Below is a small trained network, with its code and all its weights. Each question gives an input and a class and asks what happens when units are switched off, that is, made to give their printed mean instead of their output.

import numpy as np


def w(rows, s, z=0):
    codes = np.array(rows[::2]) - 128.0
    scale = np.full(codes.shape[1], s)
    scale[-1] = z or s
    return codes * scale


def f(y):
    return np.maximum(y, 0)


def log_softmax(a):
    a = a - a.max(-1, keepdims=True)
    return a - np.log(np.exp(a).sum(-1, keepdims=True))


def net(x, mask):
    res = np.array(x, float).reshape(1, 7) / 4 @ E
    y = f(res @ A[0][:, :-1].T + A[0][:, -1])
    res = res + np.where(mask, y, B[0][:, -1]) @ B[0][:, :-1]
    return log_softmax(res[-1] @ U[:, :-1].T + U[:, -1])


A, B = {}, {}
E = w([
[173,164,47,69,229,247],'x0',
[119,87,114,14,125,89],'x1',
[185,65,179,158,50,206],'x2',
[109,117,124,12,104,94],'x3',
[2,203,193,94,58,207],'x4',
[152,124,116,61,59,158],'x5',
[153,84,58,250,9,138],'x6',
],0.0066)
A[0] = w([
[180,165,243,75,74,214,179],'N1',
[224,149,61,211,111,253,250],'N2',
[194,127,80,155,200,22,194],'N3',
[153,100,125,120,162,143,76],'N4',
[121,57,123,108,53,85,184],'N5',
[193,134,136,178,151,65,218],'N6',
[113,45,161,237,68,126,254],'N7',
[159,240,107,51,189,92,66],'N8',
[55,100,175,228,116,140,245],'N9',
[150,93,156,95,110,54,151],'N10',
],0.0073,0.0032)
B[0] = w([
[189,212,147,158,28,183,208],'N1',
[174,220,182,87,170,233,255],'N2',
[179,215,180,137,184,150,219],'N3',
[104,93,120,156,166,148,144],'N4',
[161,149,151,253,92,69,184],'N5',
[137,229,168,162,105,90,198],'N6',
[123,221,193,132,172,127,230],'N7',
[135,59,126,46,175,77,201],'N8',
[96,171,150,76,170,142,208],'N9',
[190,79,149,175,92,164,172],'N10',
],0.0063,0.0093)
U = w([
[90,73,75,181,89,78,4],'0',
[119,224,254,144,132,177,245],'1',
[72,96,52,104,190,139,44],'2',
],0.0087,0.0024)

Each question gives the input, the list of numbers given to net, and the class t.
The units are the neurons (one row each of A and B). Each row of codes is followed by its name. A weight is (code - 128) times the scale printed after its matrix; where a second scale follows, it is the last column's (A, B and U).
mask holds one flag per neuron, in row order. A switched-off neuron (its flag False) gives its mean, the last column of its row in B, instead of its output. The means were averaged over made-up inputs and are rounded, as every weight is.
A unit's drop is (log p(t) with every unit on - log p(t) with that unit switched off) / (log p(t) with every unit on - log p(t) with every unit switched off).
The circuit of an input: a set's keep is (log p(t) with only the set's units on - log p(t) with every unit switched off) / (log p(t) with every unit on - log p(t) with every unit switched off). Starting from all 10 units, units are removed one at a time, each time the one whose removal leaves the highest keep (on an exact tie, the one counted first), for as long as the keep stays at least 0.8.
units of the circuit, in order: the units of the circuit, biggest drop first
k most important neurons: the k neurons with the biggest drops, biggest first
drop of u: that unit's drop, to one decimal
input [-3,7,-8,-1,7,-3,6], class 0: 2 most important neurons : (N2 N3)
input [-7,0,-1,5,-3,2,2], class 0: 2 most important neurons : (N2 N1)
input [-5,2,-6,3,-3,1,4], class 0: units of the circuit, in order : (N2)
input [3,8,1,1,-4,6,-8], class 2: units of the circuit, in order : (N8 N2)
input [2,5,-3,8,-4,-2,6], class 0: units of the circuit, in order : (N2 N7)
input [8,-4,-2,7,3,-2,-8], class 2: units of the circuit, in order : (N8 N2 N7)
input [-6,0,-1,5,-3,8,-4], class 0: 2 most important neurons : (N2 N7)
input [3,5,3,6,-1,7,0], class 0: drop of N3 : 0.2
input [3,-7,-8,7,7,6,2], class 2: drop of N8 : 0.1
input [-6,2,-1,-2,-3,7,0], class 0: drop of N2 : 0.9
